Read these off the grid that follows.
1) Read off the entry in the top-left corner.
2) Read off the bottom-right entry.
3) Read off the last entry in the row that holds the largest entry.
4) Read off the first entry of the smallest entry's row.
5) Read off the bottom entry of the column that holds the smallest entry.
6) Read off the 3rd entry on the diagonal from the top-right corner.
7) Read off the second smallest entry.
8) Read off the minimum.
[[ 0.6  0.1 -1.0 -1.7 -0.8  0.0]
 [-0.6 -2.0 -0.2  0.7 -1.0 -2.6]
 [ 0.4 -0.2  0.5  0.1 -1.4  0.5]
 [-1.7 -2.9 -0.4 -1.8  1.6  0.6]
 [-0.6  0.5 -1.2 -0.2 -1.1  0.9]
 [-1.6 -0.6 -0.4  1.6 -0.9  0.4]
 [-0.9  0.4 -0.9  0.4 -1.4  1.0]
 [-0.1 -0.2 -1.3 -0.8 -0.1 -1.8]
 [ 1.3  0.7 -0.7 -1.7 -1.3  0.2]
 [-0.6  0.8  0.5 -0.1  1.5 -1.0]
 [-1.4  1.2  0.4  0.7  1.0  0.3]
 [ 0.0 -0.1 -1.6 -1.1 -0.3 -2.7]
 [ 2.9 -0.7  2.7 -0.8 -1.0  0.0]
 [-1.0 -1.4 -0.7  0.4 -0.8 -2.0]
 [-0.1 -0.4 -0.9 -1.0 -0.2 -2.2]
 [-1.0  0.0 -0.7 -0.6 -0.1  1.5]]
1) 0.6
2) 1.5
3) 0.0
4) -1.7
5) 0.0
6) 0.1
7) -2.7
8) -2.9

Questions about the table below.
1) Which number is the entry just right of 45.9?
2) Which number is the maximum?
3) Which number is the entry just right of -19.5?
4) Which number is the entry just left of 40.0?
5) Which number is the entry just right of 16.0?
6) Which number is the entry just right of -40.9?
[[ 53.9  24.8 -16.8  24.9 -42.3 -42.9  35.8  27.1  51.5  24.9 -49.3  43.9
  -50.1  11.9  18.3  27.2]
 [-43.4 -40.9   7.3 -45.0  30.8  16.7 -38.2  -8.8 -49.1   9.0  24.3  -7.8
   32.5  -0.2   6.4 -35.8]
 [-49.2 -36.7 -11.8 -26.3  34.1  38.0 -31.3 -47.2 -56.4   1.5  35.6 -15.7
   30.1 -20.6 -17.0 -40.5]
 [ 33.3 -31.4 -11.3 -21.0  34.0  48.3 -20.0 -65.3   9.4 -58.8  30.7  20.5
   36.4 -23.9 -61.4 -38.9]
 [-41.1 -22.6  48.8 -33.2  30.9  40.0 -43.3  -2.4 -44.7 -33.9  38.4 -29.3
   36.9  35.8 -25.7 -23.6]
 [-24.4 -40.2   6.5 -44.2  -1.5 -13.2 -21.4   6.6 -38.0  28.8  -8.5  27.3
   -3.6  12.8  19.1 -36.7]
 [ 56.7  13.4 -44.7  33.5   5.0 -19.5  39.4 -29.8  44.4  15.5 -22.3  30.8
    0.4 -46.9   7.8   5.1]
 [ 26.6 -44.0 -24.2 -27.4 -18.6 -14.0  -7.0 -45.7   8.0  16.0 -17.2  45.9
  -43.2 -22.0 -25.8 -36.5]]
1) -43.2
2) 56.7
3) 39.4
4) 30.9
5) -17.2
6) 7.3

array([[-18.6,   9.2, -13.3, -10.6,  16.0,  -7.9, -11.3],
       [ -9.5, -16.9,  -0.5,  12.4,  11.8,  10.4, -16.9],
       [ 19.7,   1.0,   6.8,   5.5, -17.3, -10.1,  16.5],
       [ -6.9, -15.5, -10.0,  -2.1,  10.7,  -1.9, -17.6],
       [ -4.5,   1.4,  -1.8, -11.6, -21.7,   7.4,   0.3]])
Indices start at 0.
The top entry of the column that holds the largest entry? -18.6
The entry at row 1, column 0? -9.5
The entry in the bottom-left corner? -4.5
The entry at row 0, column 1: 9.2
The entry directly above the centre entry -> 12.4
The largest entry? 19.7
The entry just right of -13.3: -10.6
The entry just left of -7.9? 16.0
The entry directly below 16.0 is 11.8
The entry in row 1 and column 1? -16.9
The entry in row 0 and column 2: -13.3
The entry directly above -1.9? -10.1
The entry just right of the centre entry? -17.3
The entry directly below 1.0 is -15.5
The entry directly below -10.1? -1.9
The entry just left of -1.9? 10.7
The centre entry? 5.5
The top-right entry -> -11.3
The smallest entry -> -21.7
The entry just left of the centre entry? 6.8
The entry in the bottom-right corner -> 0.3
The entry just right of the largest entry is 1.0
The entry just right of 1.4? -1.8
The entry directly above -1.8? -10.0
The entry directly below the largest entry? -6.9
